Here is a tiny trained network, its code and every weight. The questions are about switching its units off for an input and a target symbol, where a switched-off unit gives its printed mean instead of its output.

import numpy as np


def w(rows, s, z=0):
    codes = np.array(rows[::2]) - 128.0
    scale = np.full(codes.shape[1], s)
    scale[-1] = z or s
    return codes * scale


def f(y):
    return np.maximum(y, 0)


def softmax(a):
    e = np.exp(a - a.max(-1, keepdims=True))
    return e / e.sum(-1, keepdims=True)


def log_softmax(a):
    a = a - a.max(-1, keepdims=True)
    return a - np.log(np.exp(a).sum(-1, keepdims=True))


def net(x, mask):
    ids = ['ΓΘΠΦβελμτ'.index(c) for c in x.split()]
    T = len(ids)
    res = E[ids] + P[:T]
    u = 0
    for l in range(2):
        r = res
        for j in range(2):
            rows = slice(2 * j, 2 * j + 2)
            q, k, v = (r @ M[l][rows].T for M in (Q, K, V))
            z = softmax(np.where(np.tri(T) > 0, q @ k.T / 2**0.5, -1e9)) @ v
            o = O[l][rows]
            res = res + np.where(mask[u + j], z, o[:, -1]) @ o[:, :-1]
        u += 2
        y = f(res @ A[l][:, :-1].T + A[l][:, -1])
        res = res + np.where(mask[u : u + 16], y, B[l][:, -1]) @ B[l][:, :-1]
        u += 16
    return log_softmax(res[-1] @ U[:, :-1].T + U[:, -1])


Q, K, V, O, A, B = {}, {}, {}, {}, {}, {}
E = w([
[137,68,187,110],'Γ',
[135,166,204,66],'Θ',
[134,134,118,161],'Π',
[176,254,62,148],'Φ',
[176,64,164,183],'β',
[199,137,121,62],'ε',
[119,177,129,196],'λ',
[158,150,47,103],'μ',
[123,127,112,104],'τ',
],0.02)
P = w([
[47,85,2,123],'0',
[190,172,126,148],'1',
[194,171,139,152],'2',
[202,162,143,151],'3',
[207,159,148,154],'4',
[217,161,149,157],'5',
[218,152,140,151],'6',
],0.0082)
Q[0] = w([
[10,115,82,142],'0.h0',
[49,68,137,167],'0.h0',
[187,177,102,180],'0.h1',
[197,121,211,254],'0.h1',
],0.0096)
K[0] = w([
[204,146,125,122],'0.h0',
[225,107,108,63],'0.h0',
[56,127,113,36],'0.h1',
[10,139,140,185],'0.h1',
],0.012)
V[0] = w([
[28,134,138,29],'0.h0',
[254,42,69,63],'0.h0',
[161,177,167,203],'0.h1',
[208,102,84,108],'0.h1',
],0.0072)
O[0] = w([
[215,86,76,107,1],'0.h0',
[22,211,127,98,95],'0.h0',
[141,237,127,145,143],'0.h1',
[1,148,134,153,206],'0.h1',
],0.0065,0.0035)
A[0] = w([
[166,70,125,53,135],'0.n0',
[122,74,106,96,92],'0.n1',
[115,72,132,123,49],'0.n2',
[137,60,251,44,111],'0.n3',
[118,73,192,175,112],'0.n4',
[128,149,175,228,115],'0.n5',
[71,34,148,151,135],'0.n6',
[122,153,172,104,78],'0.n7',
[42,107,143,115,147],'0.n8',
[79,61,103,206,151],'0.n9',
[187,130,87,120,255],'0.n10',
[68,90,99,135,88],'0.n11',
[80,65,198,97,62],'0.n12',
[155,109,189,186,88],'0.n13',
[190,25,150,153,76],'0.n14',
[95,65,195,174,123],'0.n15',
],0.011,0.0097)
B[0] = w([
[156,83,176,153,143],'0.n0',
[171,113,108,133,131],'0.n1',
[104,198,138,139,129],'0.n2',
[165,168,39,153,156],'0.n3',
[87,136,200,99,143],'0.n4',
[157,84,89,132,184],'0.n5',
[87,110,167,53,139],'0.n6',
[164,126,70,137,133],'0.n7',
[50,113,101,132,138],'0.n8',
[187,68,116,98,147],'0.n9',
[53,134,178,133,249],'0.n10',
[151,87,74,97,133],'0.n11',
[81,254,129,146,132],'0.n12',
[143,152,138,101,148],'0.n13',
[101,207,143,133,139],'0.n14',
[96,102,184,117,143],'0.n15',
],0.0094,0.014)
Q[1] = w([
[113,139,153,204],'1.h0',
[160,4,88,146],'1.h0',
[140,137,226,128],'1.h1',
[162,76,105,67],'1.h1',
],0.014)
K[1] = w([
[158,68,88,138],'1.h0',
[3,107,176,76],'1.h0',
[156,79,100,83],'1.h1',
[208,142,158,146],'1.h1',
],0.017)
V[1] = w([
[81,107,120,255],'1.h0',
[97,62,127,137],'1.h0',
[18,221,127,131],'1.h1',
[152,70,20,75],'1.h1',
],0.0063)
O[1] = w([
[78,65,64,194,179],'1.h0',
[186,116,186,209,92],'1.h0',
[107,32,29,38,253],'1.h1',
[3,138,190,116,195],'1.h1',
],0.0063,0.0061)
A[1] = w([
[51,219,114,50,101],'1.n0',
[181,45,188,138,63],'1.n1',
[128,37,179,28,96],'1.n2',
[181,160,56,130,106],'1.n3',
[147,50,186,112,93],'1.n4',
[140,38,147,106,118],'1.n5',
[198,169,103,201,30],'1.n6',
[246,70,197,105,182],'1.n7',
[104,81,85,125,41],'1.n8',
[195,18,219,98,74],'1.n9',
[101,193,163,74,100],'1.n10',
[165,93,129,16,113],'1.n11',
[255,252,154,156,75],'1.n12',
[148,172,182,105,125],'1.n13',
[103,68,122,127,1],'1.n14',
[179,132,184,157,86],'1.n15',
],0.0086,0.0072)
B[1] = w([
[204,165,134,102,254],'1.n0',
[145,195,58,137,141],'1.n1',
[188,146,188,123,164],'1.n2',
[156,179,171,254,165],'1.n3',
[100,220,112,149,148],'1.n4',
[157,173,170,174,149],'1.n5',
[53,148,50,129,139],'1.n6',
[205,65,109,166,158],'1.n7',
[199,159,136,152,146],'1.n8',
[117,232,33,143,152],'1.n9',
[133,79,147,120,181],'1.n10',
[96,79,150,95,154],'1.n11',
[84,53,110,139,171],'1.n12',
[166,98,67,164,160],'1.n13',
[189,178,130,132,133],'1.n14',
[103,102,130,99,145],'1.n15',
],0.0072,0.0098)
U = w([
[144,121,192,88,164],'Γ',
[204,115,63,81,143],'Θ',
[115,100,144,168,254],'Π',
[102,250,109,144,9],'Φ',
[186,201,211,155,7],'β',
[209,137,168,81,192],'ε',
[108,77,139,196,135],'λ',
[80,111,105,74,138],'μ',
[60,144,173,74,112],'τ',
],0.011,0.0067)

Each question gives the input, a string of symbols that net reads in full, and the target symbol t.
The units are the heads (2 rows each of Q, K, V and O) and the neurons (one row each of A and B). Each row of codes is followed by its name. A weight is (code - 128) times the scale printed after its matrix; where a second scale follows, it is the last column's (O, A, B and U).
mask holds one flag per unit, layer by layer, with each layer's heads first. A switched-off unit (its flag False) gives its mean, the last column of its rows in O or B, instead of its output. The means were averaged over made-up inputs and are rounded, as every weight is.
A unit's drop is (log p(t) with every unit on - log p(t) with that unit switched off) / (log p(t) with every unit on - log p(t) with every unit switched off).
The circuit of an input: a set's keep is (log p(t) with only the set's units on - log p(t) with every unit switched off) / (log p(t) with every unit on - log p(t) with every unit switched off). Starting from the 12 units with the biggest drops (on a tie, the unit counted first), units are removed one at a time, each time the one whose removal leaves the highest keep (on an exact tie, the one counted first), for as long as the keep stays at least 0.8.
circuit, biggest first: the units of the circuit, biggest drop first
most important unit: the unit with the biggest drop
top k neurons: the k neurons with the biggest drops, biggest first
top k neurons in layer l: the k neurons of layer l with the biggest drops, biggest first
which heads matter: for each layer, one digit per head in row order, 1 if its drop is at least 0.15 and else 0, layers parted by /
drop when u is switched off: that unit's drop, to one decimal
input Π λ λ μ β, target β: top neuron => [0.n15]
input Φ Φ Φ Γ τ, target Θ: circuit, biggest first => [1.h1, 0.n10]
input ε Φ Γ, target τ: circuit, biggest first => [0.h0, 0.n12]
input Γ Θ Γ, target ε: top 3 neurons in layer 1 => [1.n0, 1.n2, 1.n13]
input Φ ε Φ Θ, target Θ: circuit, biggest first => [0.n3, 1.h1, 0.n10]
input μ μ Φ β μ, target μ: circuit, biggest first => [1.h1, 0.h0, 0.h1]
input ε λ Φ λ Θ, target Θ: top 2 neurons => [0.n3, 0.n7]
input μ Φ Φ μ, target μ: top 3 neurons => [0.n5, 0.n3, 0.n8]
input λ Φ λ, target λ: circuit, biggest first => [0.h0, 1.h0, 0.n5]
input μ μ β Φ Φ Φ τ, target τ: top 2 neurons => [0.n5, 0.n11]
input λ ε Φ λ λ μ, target Π: top 2 neurons => [1.n0, 0.n10]
input μ Φ λ Γ Π τ μ, target τ: which heads matter => 11 / 01
input β β Φ Γ Φ Φ μ, target Φ: which heads matter => 11 / 00
input Γ Θ Φ β, target ε: most important unit => 0.n14
input μ μ Γ, target τ: top 2 neurons => [0.n8, 0.n12]
input λ μ μ μ β ε, target Π: top 4 neurons in layer 0 => [0.n9, 0.n10, 0.n5, 0.n14]
input λ λ Φ μ Φ, target Π: top 2 neurons in layer 0 => [0.n10, 0.n3]
input μ Φ ε, target τ: drop when 0.h0 is switched off => 0.2
input λ Φ β μ, target Π: drop when 1.h1 is switched off => 0.1
input λ λ λ, target λ: drop when 0.h0 is switched off => 0.5
input λ Φ μ λ ε, target Π: top neuron => [0.n9]
